Below is a small trained network, with its code and all its weights. Each question gives an input and a class and asks what happens when units are switched off, that is, made to give their printed mean instead of their output.

import numpy as np


def w(rows, s, z=0):
    codes = np.array(rows[::2]) - 128.0
    scale = np.full(codes.shape[1], s)
    scale[-1] = z or s
    return codes * scale


def f(y):
    return y / 2 * (1 + np.tanh(0.7978845608 * (y + 0.044715 * y**3)))


def log_softmax(a):
    a = a - a.max(-1, keepdims=True)
    return a - np.log(np.exp(a).sum(-1, keepdims=True))


def net(x, mask):
    res = np.array(x, float).reshape(1, 8) / 4 @ E
    y = f(res @ A[0][:, :-1].T + A[0][:, -1])
    res = res + np.where(mask, y, B[0][:, -1]) @ B[0][:, :-1]
    return log_softmax(res[-1] @ U[:, :-1].T + U[:, -1])


A, B = {}, {}
E = w([
[136,127,141,122,135,126],'x0',
[27,20,170,145,171,148],'x1',
[56,173,228,236,54,52],'x2',
[120,131,130,130,125,136],'x3',
[215,48,175,114,3,213],'x4',
[131,126,136,120,131,122],'x5',
[58,190,208,57,107,207],'x6',
[125,125,128,129,131,127],'x7',
],0.0056)
A[0] = w([
[104,140,217,203,104,91,18],'neuron 0',
[42,32,176,116,190,167,142],'neuron 1',
[180,67,156,157,46,202,59],'neuron 2',
[77,164,97,67,185,55,52],'neuron 3',
[81,157,156,199,63,97,38],'neuron 4',
[161,100,98,44,206,177,35],'neuron 5',
[138,102,57,86,183,221,47],'neuron 6',
[94,12,170,162,204,130,218],'neuron 7',
[87,207,86,164,199,112,47],'neuron 8',
[143,157,70,66,155,180,171],'neuron 9',
[93,173,104,144,212,103,67],'neuron 10',
[78,152,114,107,218,49,57],'neuron 11',
[112,153,212,130,144,166,250],'neuron 12',
[177,33,149,145,58,156,183],'neuron 13',
[172,67,86,170,125,44,222],'neuron 14',
[195,254,114,112,112,129,185],'neuron 15',
[48,136,180,25,105,160,242],'neuron 16',
[106,129,169,170,139,134,252],'neuron 17',
[103,178,188,210,63,74,63],'neuron 18',
],0.0072,0.0038)
B[0] = w([
[154,27,205,207,223,176,163],'neuron 0',
[204,167,95,228,57,88,236],'neuron 1',
[16,84,175,33,107,223,200],'neuron 2',
[69,90,224,102,68,222,173],'neuron 3',
[192,45,196,172,240,204,161],'neuron 4',
[210,26,200,236,231,139,190],'neuron 5',
[216,66,208,220,223,152,192],'neuron 6',
[171,253,75,164,33,76,255],'neuron 7',
[40,98,222,75,72,205,175],'neuron 8',
[179,125,136,189,164,90,203],'neuron 9',
[71,118,226,70,38,181,175],'neuron 10',
[26,103,192,82,6,212,193],'neuron 11',
[142,151,50,110,166,106,214],'neuron 12',
[71,165,125,40,78,174,233],'neuron 13',
[64,208,67,87,150,103,227],'neuron 14',
[174,182,48,206,66,117,204],'neuron 15',
[88,177,31,112,126,38,248],'neuron 16',
[179,153,100,126,168,21,204],'neuron 17',
[179,38,156,163,244,100,190],'neuron 18',
],0.0062,0.0052)
U = w([
[191,8,254,213,223,165,29],'0',
[44,83,244,44,55,241,28],'1',
[163,164,113,188,63,81,149],'2',
[118,128,119,121,138,90,255],'3',
[119,132,128,128,135,89,216],'4',
[128,131,134,98,148,74,216],'5',
[105,152,82,124,145,79,84],'6',
],0.0075,0.004)

Each question gives the input, the list of numbers given to net, and the class t.
The units are the neurons (one row each of A and B). Each row of codes is followed by its name. A weight is (code - 128) times the scale printed after its matrix; where a second scale follows, it is the last column's (A, B and U).
mask holds one flag per neuron, in row order. A switched-off neuron (its flag False) gives its mean, the last column of its row in B, instead of its output. The means were averaged over made-up inputs and are rounded, as every weight is.
A unit's drop is (log p(t) with every unit on - log p(t) with that unit switched off) / (log p(t) with every unit on - log p(t) with every unit switched off).
The circuit of an input: a set's keep is (log p(t) with only the set's units on - log p(t) with every unit switched off) / (log p(t) with every unit on - log p(t) with every unit switched off). Starting from the 12 units with the biggest drops (on a tie, the unit counted first), units are removed one at a time, each time the one whose removal leaves the highest keep (on an exact tie, the one counted first), for as long as the keep stays at least 0.8.
units of the circuit, in order: the units of the circuit, biggest drop first
most important unit: the unit with the biggest drop
k most important neurons: the k neurons with the biggest drops, biggest first
drop of u: that unit's drop, to one decimal
input [-1,8,-7,-4,4,6,0,-1], class 2: most important unit	neuron 7
input [0,-6,4,1,6,-4,-5,5], class 1: units of the circuit, in order	(neuron 2; neuron 13)
input [-8,7,-5,-8,6,-8,6,-1], class 3: units of the circuit, in order	(neuron 16; neuron 11)
input [-4,7,0,5,0,0,0,-1], class 2: units of the circuit, in order	(neuron 1; neuron 7)
input [-2,-6,3,-8,8,3,-5,-6], class 1: 2 most important neurons	(neuron 2; neuron 13)
input [5,5,8,0,4,-3,-8,5], class 0: 2 most important neurons	(neuron 0; neuron 4)
input [-2,6,5,-4,-8,-8,-7,4], class 1: units of the circuit, in order	(neuron 11; neuron 8)
input [-7,6,8,7,7,2,2,4], class 0: 3 most important neurons	(neuron 0; neuron 4; neuron 18)
input [1,-7,7,3,-2,-7,2,-5], class 0: units of the circuit, in order	(neuron 18; neuron 4)
input [-4,8,-3,-7,7,3,-5,5], class 2: 3 most important neurons	(neuron 7; neuron 1; neuron 11)
input [6,6,-1,-3,0,8,7,-6], class 6: 2 most important neurons	(neuron 16; neuron 12)
input [2,8,-5,-4,-7,7,-1,-4], class 2: units of the circuit, in order	(neuron 7; neuron 1)
input [3,6,8,6,3,4,-5,-1], class 0: 4 most important neurons	(neuron 0; neuron 4; neuron 18; neuron 16)
input [3,-6,-2,-6,8,-6,-1,4], class 1: units of the circuit, in order	(neuron 2)
input [-8,2,-8,8,5,6,-4,-8], class 0: 2 most important neurons	(neuron 6; neuron 5)
input [6,-5,-7,5,-2,-7,2,-7], class 0: 3 most important neurons	(neuron 5; neuron 6; neuron 7)
input [7,3,-7,-4,8,-4,-6,-3], class 1: 2 most important neurons	(neuron 13; neuron 2)
input [7,7,2,-1,5,8,7,-7], class 2: drop of neuron 7	0.1
input [-3,-2,8,2,8,-7,3,-7], class 0: drop of neuron 0	0.4
input [0,2,-7,4,0,-5,-5,-2], class 0: drop of neuron 6	0.4
input [1,8,-7,-3,-1,-2,-4,-3], class 2: most important neuron	(neuron 7)
input [3,7,-3,4,2,-7,4,-1], class 2: 2 most important neurons	(neuron 1; neuron 7)
